Each row of numbers belongs to one of the things below and depends on some of the facts about them. Some rows are named. Which thing is each other row?

Some facts about the things:
bibok ω [fosim,sofun,stugrem,plastur,skitokes,dofle,bedrar,dratrek,stostu]
braskol ω [plastur,nedrer,ledrezo,fuvus]
brepi ω [stidron,pize,vimim,dratrek,sepo,buzom,roklalom]
broklom ω [lugre,ropur,klirol]
bufeplo ω [kovim,kudo,ledrezo]
deki ω [nodadas,bagribral,plastur,pigu,flinok,pize]
dodal ω [klerak,ripas,gredre,bedrar,befon]
dodrifes ω [dremek,lugre,kasom,vimim,podrol,klutrim]
dopoplok ω [skigom,traker,gratedan]
fatifek ω [drabok,stomo,storor,fustik,kiplin]
fleklum ω [fosim,nodadas,vekluk,lesku,klazik,vifla]
flona ω [getaflok,gofa,vegupler,flones,piplo]
flubol ω [zapu,detren]
fluplogras ω [drabok,stogik,plutok,brudu,trala,gogu]
garon ω [getaflok,plutok,vifem,skitokes,drustok,seskovum]
gruflastok ω [skigom,brefos,leplak,breplik]
grupla ω [niklabun,vostim,stilim,lugre,gapla,pize,detren]
gubol ω [stogik,plutok,skiflamul,pafin,klazik,testopa,storor]
kefle ω [kovim,gisem,brivuskan,brozi,roklalom]
kiflo ω [bradram,gapla,leplak,gisem]
kuplem ω [rasan,pafin,pize,trugrar,traker]
matrim ω [sofun,ploskidam]
napli ω [kovim,megul,sarol,distiskil,klinodin]
nunar ω [panu,nedrer,gogu,fako]
pobre ω [ditro,bagribral,flinok,gusterir]
pofeflam ω [nadu,skedrik,bera,megul,lipugrel,draskur]
pople ω [treple,zazon,tredrel,ploskidam,nelor]
puske ω [fosim,bagribral,pigu,vifla,plinir]
rima ω [brofi,balal,detren,figrisa,klirol,lonu,flones]
rumul ω [skedrik,pigu,plonobram,pluva]
semo ω [brofi,kaplek,stusan,ledrezo]
sevam ω [megul,gofa,lonu]
sevek ω [vostim]
siskim ω [brofi,kasom,sarol,stostu]
skiger ω [balal,sosidras,pustor]
skogre ω [stogik,kasim,gisem,laste,klobil]
skulik ω [fosim,trufo,traker,befon]
sofim ω [kamol,grudan,sudrar,musu,lonu,vifla]
stevu ω [fuvus]
tadri ω [bagribral,stostor,gofa]
tamudan ω [kamol,nodadas,brudu,lugre,treple,trimil,skubuplom,figrisa,fako,kiplin]
tedigra ω [lugre,skitokes,vekluk,pustor,gratedan]
topin ω [vostim,detren,stomo]
[bagribral,brozi,deki,detren,ditro,dodal,dratrek,fako,fatifek,figrisa,fluplogras,fosim,fustik,gofa,gratedan,gruflastok,kamol,kiflo,kiplin,klinodin,lesku,matrim,podrol,pofeflam,rumul,semo,seskovum,skigom,skitokes,sofun,stilim,stomo,stostor,stusan,sudrar,treple,vifla,vostim] Ψ 773
[balal,bedrar,bradram,distiskil,dofle,drabok,fleklum,kaplek,kasim,kasom,klirol,kuplem,lonu,nedrer,nodadas,nunar,pigu,plutok,pluva,sarol,sevam,sevek,skedrik,skiflamul,skiger,sosidras,stevu,stidron,stogik,tadri,topin,tredrel,trimil,trugrar,zazon] Ψ 429
[befon,braskol,brefos,brofi,dopoplok,fuvus,garon,getaflok,gogu,gubol,gusterir,klobil,klutrim,laste,niklabun,panu,piplo,plonobram,ploskidam,pustor,ripas,roklalom,skogre,stostu,tamudan,testopa,vekluk,zapu] Ψ 482
[bera,bibok,broklom,bufeplo,dodrifes,gapla,gisem,gredre,kefle,kovim,nadu,napli,nelor,pafin,plastur,plinir,pobre,rima,skulik,sofim,storor,tedigra,trala,vifem,vimim] Ψ 316
[brepi,breplik,brivuskan,brudu,buzom,draskur,dremek,drustok,flinok,flona,flones,flubol,grudan,grupla,klazik,klerak,kudo,ledrezo,leplak,lipugrel,lugre,megul,musu,pize,pople,puske,rasan,ropur,sepo,siskim,skubuplom,stugrem,traker,trufo,vegupler] Ψ 576

Some things and their rows:
3.195	0.030	-1.024	4.897	-2.034	1.541	3.341	0.335	3.548	-2.084	-1.091	-2.256	0.630	-0.733	2.172	-2.019	1.432	2.184	-1.707	4.572	2.010	-2.209	1.569	0.172	-3.819	1.388	0.775	-3.403	-2.063	-1.500	-0.197	1.863	-0.238	-0.707	-3.193	1.003	5.698 : gratedan
1.425	-0.501	1.756	3.397	-0.942	1.655	4.651	-0.764	1.380	-0.033	-2.196	-3.306	0.126	-4.417	0.315	2.101	0.114	-0.642	-4.698	3.060	5.332	-3.785	0.930	1.087	-1.986	0.161	-0.040	0.005	1.456	0.008	0.974	-0.345	0.219	2.056	-4.806	2.936	4.436 : plinir
2.506	-0.433	1.791	4.271	0.322	2.928	4.632	-2.532	2.024	-1.832	0.702	-1.159	0.798	0.769	4.069	2.216	-1.480	1.257	-4.066	1.924	1.311	-4.512	0.521	-2.158	-0.842	0.268	-1.794	1.915	2.492	-0.092	0.586	3.844	-0.935	-0.395	-3.047	0.884	5.773 : vegupler
0.126	0.848	-2.005	1.833	1.392	0.096	4.691	-1.011	1.900	0.999	-1.042	-1.565	-0.039	-2.776	4.676	-0.978	0.128	0.118	-3.643	5.267	1.199	-2.930	0.761	-1.971	-2.023	1.920	-0.658	0.818	-2.488	-2.588	0.874	2.271	2.401	1.708	-3.784	-1.062	1.095 : stidron
-1.351	1.260	-1.393	2.591	0.507	4.062	5.354	-0.362	0.690	-1.957	-0.192	1.247	1.821	1.995	5.939	2.387	-1.148	2.232	-0.773	1.853	2.773	-4.854	0.128	-1.848	1.322	3.411	-1.337	2.668	0.093	1.202	-0.528	0.899	0.234	1.124	-1.283	2.775	3.871 : brepi
1.101	1.773	-0.035	3.699	0.355	3.557	4.332	-2.497	1.021	-2.644	-0.382	-0.313	2.435	-0.079	5.588	2.567	-1.125	1.314	-2.841	2.702	2.691	-3.908	0.528	-1.917	-2.163	1.896	-0.143	1.984	-0.313	-0.999	0.258	4.774	-0.007	0.406	-2.265	1.462	4.670 : buzom
-2.237	-1.628	0.460	3.265	-0.030	2.084	6.233	-0.438	-1.207	1.864	0.377	-1.440	1.288	-2.298	2.527	0.488	-1.307	-0.353	-2.556	3.849	7.008	-3.936	0.644	2.327	2.687	2.201	-0.439	2.187	0.105	2.331	1.239	-1.899	0.069	2.222	-2.306	2.605	3.752 : napli
0.330	0.465	-0.778	1.156	1.958	-0.600	3.828	-0.429	2.369	0.289	-2.760	-1.476	-0.878	-3.095	4.173	-0.899	0.294	0.624	-4.450	5.028	0.896	-3.136	0.678	-2.399	-2.193	1.015	-0.436	0.584	-1.298	-1.833	1.079	1.635	1.875	2.097	-3.371	-0.694	0.723 : dofle
-3.032	-0.078	-0.030	2.674	-0.161	2.809	5.124	0.995	0.345	-0.778	-3.355	-0.942	0.762	-2.666	1.980	1.689	-0.565	-0.412	-2.222	2.631	6.177	-3.851	1.428	1.167	1.318	2.466	-0.010	0.334	0.162	2.009	0.373	-3.986	0.367	3.773	-1.762	4.432	2.703 : bibok
0.634	0.910	-0.417	0.970	1.618	-0.837	3.727	-0.631	2.371	0.051	-3.132	-1.772	-0.783	-3.240	4.201	-0.543	0.444	0.760	-4.973	5.091	0.591	-2.969	0.681	-2.526	-3.238	1.036	0.113	0.219	-1.514	-2.652	0.634	2.457	1.449	2.519	-3.877	-0.885	0.230 : bedrar
3.563	-2.475	1.172	3.932	-0.833	0.326	3.757	1.138	3.137	-1.244	-0.604	-2.274	0.167	-0.091	2.209	-2.642	1.543	2.656	-2.597	4.358	3.088	-3.613	1.318	1.236	-2.339	1.010	-0.453	-1.281	0.019	0.406	-0.286	1.917	-1.327	-0.238	-3.759	-0.067	6.611 : stostor
3.491	0.058	-1.368	4.402	-2.695	1.481	4.012	0.235	3.285	-1.757	-0.651	-2.037	1.776	-0.177	2.638	-1.989	1.729	2.606	-1.308	4.758	2.573	-2.490	1.155	0.954	-4.283	1.552	0.876	-2.094	-2.931	-1.932	-0.529	1.907	0.053	-0.748	-3.411	1.454	5.937 : skigom
4.042	-1.728	1.374	3.990	-1.333	-0.125	3.245	0.743	3.082	-1.553	-1.353	-2.772	-0.010	-1.088	1.983	-2.704	1.448	2.802	-3.422	4.444	3.085	-2.849	1.376	1.058	-3.572	0.818	0.181	-1.846	-0.333	-0.389	-0.426	3.111	-1.311	-0.142	-4.123	0.035	6.355 : bagribral
1.238	1.111	0.295	4.087	0.451	2.934	5.726	-3.283	0.046	-0.839	1.110	0.154	3.368	0.641	5.641	1.862	-1.477	1.904	-2.950	3.610	3.163	-3.868	-0.415	-0.821	-1.478	1.862	0.794	3.655	-0.814	-1.167	0.360	5.365	0.151	-0.349	-1.856	1.275	4.979 : brivuskan
0.948	-0.643	1.522	5.097	-1.914	2.721	5.339	-2.118	1.230	0.512	-1.483	-2.692	0.462	-4.525	0.522	1.478	-0.736	-1.060	-5.128	3.370	4.576	-3.159	1.051	0.430	-1.438	-0.359	1.101	0.290	0.757	-0.724	1.416	-0.631	0.518	1.016	-2.706	3.598	3.837 : vifem
0.778	-0.607	2.383	6.073	-2.582	2.270	6.470	-2.053	1.258	1.119	-1.244	-1.898	1.444	-4.166	0.337	0.565	-1.059	-0.640	-5.768	3.902	3.589	-3.081	0.570	0.547	-1.349	-1.056	2.397	0.593	0.283	-1.048	1.266	-1.195	0.774	-0.019	-1.162	3.982	3.306 : trala
1.872	0.518	0.206	3.926	-0.264	-0.959	6.162	-2.299	3.052	2.623	-0.154	-1.050	0.278	-2.647	3.435	-1.678	0.255	1.085	-5.636	5.282	-0.912	-3.233	-0.743	-2.204	-2.695	-1.051	1.279	1.731	-1.672	-3.162	1.087	1.197	2.437	-0.344	-2.359	0.319	1.259 : stogik

Rows to name:
No name comes twice in this set of rows, the named rows included.
-0.107	-0.994	-0.772	1.210	1.414	-0.903	5.317	1.261	3.191	2.055	-0.049	-0.978	-1.689	-0.945	3.316	-0.362	0.470	1.139	-3.449	3.408	1.009	-4.807	-0.061	-1.296	1.102	1.290	-2.862	1.587	0.370	0.926	0.784	-1.529	1.312	1.134	-3.883	-0.763	1.384 -> tadri
-0.212	-1.209	-0.968	2.102	2.351	-0.073	4.408	-1.870	1.300	1.955	-0.350	-1.874	-0.244	-2.395	4.424	-2.128	-0.660	-0.088	-4.342	5.608	1.412	-3.195	0.224	-1.954	-0.581	1.147	-0.136	1.095	-1.524	-1.371	2.057	2.650	1.612	1.210	-2.280	-1.988	1.058 -> kaplek
0.077	-0.044	-0.275	4.176	-1.048	3.571	4.760	-2.958	0.242	0.158	-1.288	-3.149	1.404	-4.196	1.994	1.004	-1.124	-1.960	-3.491	4.447	5.836	-2.331	1.894	0.547	-1.476	1.564	1.343	-0.837	-1.367	-1.607	2.072	1.255	0.851	1.703	-3.206	2.407	4.182 -> vimim
0.715	-0.925	1.277	4.345	0.022	1.960	5.774	-3.242	-1.300	1.513	-0.041	-3.069	2.465	-4.573	2.257	0.326	-1.285	-0.948	-4.730	5.297	6.925	-2.687	0.881	2.291	-1.501	1.129	2.251	1.581	-1.075	-1.008	1.934	2.316	0.228	1.569	-2.924	2.189	4.634 -> kovim
0.612	-1.050	-0.587	2.093	2.325	-0.420	4.523	-1.670	1.197	2.412	0.263	-2.267	-0.127	-2.426	4.865	-1.663	-0.127	0.139	-4.232	6.109	1.866	-3.366	0.525	-1.114	-1.321	1.483	-0.296	1.306	-1.551	-1.729	2.074	3.155	1.362	1.267	-3.277	-2.616	1.522 -> sarol
0.620	-0.914	0.328	3.407	0.801	0.119	4.578	-1.553	3.187	1.561	-1.096	-2.239	-1.357	-2.498	3.435	-1.759	-0.672	0.066	-5.109	4.616	-1.173	-3.672	0.500	-3.223	-0.433	-0.364	-0.059	0.057	-0.586	-1.688	1.075	0.854	2.011	0.285	-1.860	-0.732	0.743 -> trimil
-0.692	-0.461	1.002	2.979	-0.985	2.087	5.668	0.704	0.976	0.602	-1.753	-1.689	-0.034	-2.797	0.863	1.654	-0.339	-0.192	-3.421	2.292	5.651	-4.376	0.710	1.500	0.915	1.129	-0.768	1.069	1.604	2.067	0.182	-3.554	0.068	2.185	-3.818	3.888	4.001 -> pobre
0.621	-1.281	-0.896	1.721	2.289	-1.005	4.833	-1.736	1.209	2.975	0.667	-1.732	-0.038	-2.186	4.506	-1.759	-0.094	0.329	-4.300	6.247	2.347	-3.565	-0.015	-0.952	-0.606	1.396	-0.704	2.162	-1.391	-1.213	1.585	2.680	1.115	0.713	-3.423	-2.309	1.592 -> distiskil
1.814	0.825	1.056	5.092	-2.600	1.901	5.669	-2.092	1.458	0.745	-1.379	-2.275	0.836	-4.408	0.316	1.854	-0.527	-0.759	-5.005	3.616	3.963	-3.143	1.022	1.139	-2.771	-0.121	1.475	0.259	-0.625	-1.775	0.955	-0.509	1.291	0.844	-3.225	4.249	3.798 -> pafin
3.342	-1.798	0.479	6.320	-2.675	1.457	4.174	-0.544	3.500	-0.787	0.015	-2.576	0.832	-0.012	2.086	-3.431	0.503	1.902	-2.636	5.165	1.425	-2.241	1.000	-0.676	-2.209	0.454	1.203	-2.654	-1.703	-1.311	0.414	1.518	-0.109	-1.977	-1.361	0.608	5.619 -> stomo
3.532	-0.749	0.912	3.868	-1.670	0.221	2.564	1.131	3.181	-2.931	-2.769	-2.282	0.462	-1.168	2.181	-2.210	1.495	2.725	-3.106	4.516	2.873	-2.649	1.614	0.386	-4.764	0.871	0.951	-2.443	-0.585	-0.967	-0.701	2.822	-0.842	0.317	-4.007	0.698	5.376 -> fosim
1.924	1.889	0.055	3.897	-0.907	2.850	4.789	-2.117	2.140	-2.233	-0.686	0.193	1.627	0.256	4.353	3.302	-0.632	1.696	-3.335	2.018	1.424	-3.939	0.356	-2.169	-2.927	0.963	-0.296	2.472	0.466	-1.571	-0.565	3.644	0.283	-0.208	-2.998	2.767	4.849 -> rasan

The same things again, as new rows of numbers:
Some rows with their names:
-2.711	-0.878	-0.396	-0.721	0.357	1.470	-1.154	2.103	-0.513	0.313	0.069	1.783	-1.835	-0.331 : sofim
-0.094	-1.321	-1.002	-0.274	-0.229	1.668	-2.017	3.134	-0.504	0.233	0.041	3.200	-1.601	0.076 : pafin
-1.436	-0.024	-1.294	-1.172	-3.154	3.181	-0.747	2.426	-0.901	0.581	1.174	3.216	-1.352	1.444 : balal
-3.068	-0.065	-1.414	-1.986	-2.710	2.484	-0.056	2.424	-0.424	-0.518	0.611	2.266	-1.642	1.458 : skiger
-1.080	0.112	-1.629	-1.071	-3.114	2.882	-0.856	2.429	-0.765	0.492	1.445	3.662	-2.027	1.231 : kaplek
-0.853	-0.434	-2.316	-1.109	-3.168	2.235	-0.559	2.661	-1.127	0.562	0.582	3.866	-1.032	1.283 : drabok
-1.056	0.346	-1.163	-0.683	-3.187	2.521	0.026	1.895	-0.420	0.576	1.062	4.550	-1.646	0.200 : pigu
-1.304	0.090	-1.412	-1.136	-3.153	3.245	-0.858	2.587	-0.784	0.290	1.190	3.271	-1.617	1.409 : kasom
-1.402	0.289	-2.307	-2.096	-1.568	-0.188	-0.583	3.101	-1.076	1.063	-2.886	3.001	-2.867	1.523 : skogre
-2.247	0.921	-0.123	-2.467	-1.373	1.624	-0.549	3.020	0.169	0.079	-2.329	2.251	-2.667	1.610 : tamudan
-0.010	0.832	-1.086	-2.309	-1.934	1.314	-1.688	3.710	1.133	1.567	1.134	2.833	-1.049	0.072 : stugrem
-0.289	0.698	-1.321	-2.296	-2.072	1.304	-1.818	3.502	0.745	2.195	1.070	2.621	-0.896	0.058 : lipugrel
-1.850	1.372	-0.279	-2.133	-1.412	-0.016	0.802	2.086	2.109	1.139	0.461	3.321	-1.455	-2.409 : puske
0.521	1.397	-1.036	-2.088	-0.317	2.444	0.066	3.646	-1.588	0.598	0.821	3.201	-1.700	0.483 : dratrek
-0.993	1.332	-1.579	-2.843	-0.011	1.407	0.846	3.471	-1.287	-0.409	0.546	2.356	-2.331	0.517 : matrim
0.116	1.789	-0.380	-1.480	-0.101	2.019	1.122	2.307	-1.482	1.596	1.111	4.000	-1.561	-1.000 : bagribral
-1.312	1.546	-1.874	-3.057	0.134	1.562	0.098	3.347	-1.453	0.163	2.036	2.143	-4.276	1.132 : semo

Which thing is each row?
No name comes twice in this set of rows, the named rows included.
-0.179	-1.296	-1.049	-0.252	-0.292	1.858	-2.172	2.970	-0.640	0.530	0.087	2.967	-1.726	0.268 -> trala
-0.325	1.244	0.103	-1.493	-1.884	2.584	-1.386	3.086	-0.144	1.054	-1.741	3.116	-2.518	1.248 -> vekluk
-2.550	-1.286	0.278	-1.752	0.411	2.277	-1.437	3.268	0.356	-1.141	0.261	1.287	-1.885	1.123 -> broklom
0.432	1.386	-1.409	-2.119	-0.347	2.436	-0.223	3.587	-2.015	1.129	1.096	2.852	-1.732	0.654 -> klinodin
-2.072	-0.668	-0.279	-3.896	-0.920	0.010	-0.261	3.424	1.412	2.206	1.356	3.161	-1.315	1.701 -> flubol
-1.917	-0.877	-2.273	-1.167	0.243	0.540	-2.176	2.585	-0.541	0.081	1.402	2.251	-4.966	0.496 -> bufeplo
0.555	-0.324	-0.122	-2.995	0.298	1.783	0.860	3.703	-1.420	1.641	1.427	4.730	-1.532	2.288 -> vostim
-2.186	-0.273	-2.682	-1.732	-2.818	1.183	0.035	2.567	-0.544	-0.533	0.713	3.420	-2.710	1.200 -> nunar
-0.889	-0.271	-2.631	-1.039	-3.309	2.160	-0.627	2.753	-1.361	0.410	0.253	3.738	-0.961	1.069 -> plutok
-0.039	0.787	-1.580	-2.347	-2.061	1.285	-1.998	3.577	0.736	2.028	1.548	2.675	-1.690	0.239 -> kudo
-0.174	-0.729	-0.651	-0.234	-0.165	1.941	-1.923	2.699	0.010	0.121	1.018	3.511	-3.045	-0.310 -> plastur
-0.751	0.333	-2.117	-2.885	0.145	0.409	1.178	3.679	-1.886	0.443	-0.036	3.040	-1.459	1.203 -> fatifek
-1.149	0.862	-1.461	-2.304	-1.768	1.209	-2.155	2.951	0.077	3.044	1.166	1.902	-0.792	0.004 -> megul
-0.095	1.209	-0.239	-1.416	-1.868	2.200	-1.398	3.085	-0.120	1.220	-1.798	3.349	-2.757	1.072 -> befon

The same things again, as new rows of numbers:
Some rows with their names:
-0.976	2.310	-0.102	4.795	-2.089	-2.680	2.756	0.713	0.471	-1.530	1.190	-1.327	-1.622	1.630 : dodrifes
0.241	-2.876	-0.278	-2.292	-0.233	0.015	-1.428	2.148	1.027	-0.568	-1.614	-0.050	0.493	-2.077 : grudan
-0.638	-2.218	-1.452	2.743	0.215	-2.712	0.386	0.009	-0.375	-0.308	0.868	0.036	1.487	2.321 : garon
-0.496	-2.289	-1.158	-2.130	-1.288	0.656	-1.578	2.618	1.780	-0.264	-1.533	0.207	1.774	-1.364 : skubuplom
0.806	0.115	-0.900	-0.965	1.254	0.337	-1.665	-1.952	-0.607	-1.391	1.796	-0.987	0.346	-0.304 : brefos
1.822	-1.946	2.493	-3.232	2.481	0.250	0.012	-0.998	1.600	2.882	0.227	-0.952	-1.801	-0.067 : skedrik
0.313	-2.794	-0.048	-2.527	-0.362	-0.002	-1.636	2.255	1.238	-0.998	-1.755	0.075	0.489	-2.125 : musu
1.086	0.308	-0.775	-1.605	1.093	0.032	-2.086	-1.613	1.865	2.676	2.832	-1.603	0.337	0.153 : bradram
0.516	-0.332	-0.816	-1.014	2.061	-0.086	-0.621	-1.532	1.795	2.165	2.364	-1.464	1.421	-1.397 : trugrar
-2.270	-3.170	-1.371	1.424	-1.024	-2.342	-1.457	4.163	1.500	-0.199	-0.103	-0.119	1.169	0.780 : pople
-0.807	-0.991	0.702	-2.751	-0.410	0.635	-3.413	3.404	1.496	-0.279	-0.176	0.066	-1.336	1.120 : kudo
0.014	0.623	0.493	3.630	-1.615	-4.130	4.248	0.102	0.260	-0.985	-0.892	-0.356	-0.917	1.296 : sofim
0.113	-1.454	-0.797	-1.053	-1.289	0.738	-2.374	2.733	1.022	-0.628	-0.274	-0.848	0.531	-2.610 : ropur
0.847	0.779	1.531	-0.005	0.062	-0.102	1.640	-0.967	-3.514	-0.741	-2.250	1.106	-1.204	-0.621 : stostor
-0.797	-1.824	-1.859	-2.946	-1.060	0.266	-2.637	1.578	1.886	-0.443	-1.669	1.240	2.217	-1.270 : brudu
0.030	2.132	1.447	0.180	1.012	-0.692	3.685	-1.451	0.659	-1.800	-1.454	0.514	-1.568	-0.891 : plinir
0.071	-1.228	-0.960	-0.177	-0.114	2.255	-0.394	-1.102	0.830	-0.342	-0.183	1.179	1.126	2.080 : panu

Rows to name:
No name comes twice in this set of rows, the named rows included.
-0.507	-1.776	-1.047	-2.900	0.089	-0.330	-2.304	1.852	1.375	-0.475	-0.829	0.108	1.333	-1.327 -> drustok
0.226	-0.819	0.837	-0.188	0.656	3.125	-0.221	0.560	2.759	2.898	2.235	-1.934	-0.263	-0.798 -> kasom
0.382	-0.469	-1.656	-1.257	0.709	0.507	-1.051	-2.383	0.000	-0.759	0.347	0.967	1.939	0.856 -> testopa
-1.061	0.321	0.686	3.610	0.337	-3.163	2.052	0.112	-4.190	-0.747	-0.503	0.493	-0.380	0.666 -> deki
0.585	-0.616	-1.016	-2.061	1.498	-0.665	-0.503	-1.897	2.809	3.188	1.006	0.110	2.202	0.122 -> skiflamul
-1.061	-0.924	-0.473	-0.803	-0.756	1.331	-2.652	3.375	1.192	-0.774	0.158	-1.381	0.092	-1.603 -> dremek
0.583	-1.793	-0.300	-1.683	1.538	1.745	0.605	-1.249	2.636	2.723	-0.225	-0.329	2.104	-2.126 -> nodadas
1.139	-1.881	1.827	-1.968	2.299	-0.517	0.212	-1.036	1.862	2.880	0.689	-0.708	-0.368	-0.332 -> pluva
0.711	-1.008	-0.560	-0.075	0.081	2.547	-0.022	-0.813	-0.250	-1.065	0.605	-0.528	0.770	-1.482 -> pustor
-0.981	-0.539	-0.847	-3.205	1.910	0.357	-2.782	0.665	1.027	-1.825	-0.428	-0.511	0.958	-3.653 -> traker
1.053	-1.581	-0.298	-0.861	0.406	1.569	-0.178	-1.233	0.219	-0.877	-0.391	0.602	0.507	0.143 -> getaflok
-1.629	-2.908	-0.070	1.362	-0.839	-1.707	-1.832	4.902	0.753	-0.322	0.723	-1.247	-1.071	1.076 -> siskim
1.297	-2.162	0.262	-0.687	-0.214	0.884	-0.032	-0.668	-0.337	-0.367	-0.660	-0.052	-0.343	0.538 -> piplo
-0.211	-1.128	-1.928	1.403	-0.368	-3.402	-1.853	-1.046	-0.706	-0.715	2.440	0.115	1.178	3.745 -> skogre
-0.734	-1.566	0.958	0.616	1.211	-0.502	-0.030	0.509	2.234	3.244	2.217	-0.398	0.078	2.222 -> stevu

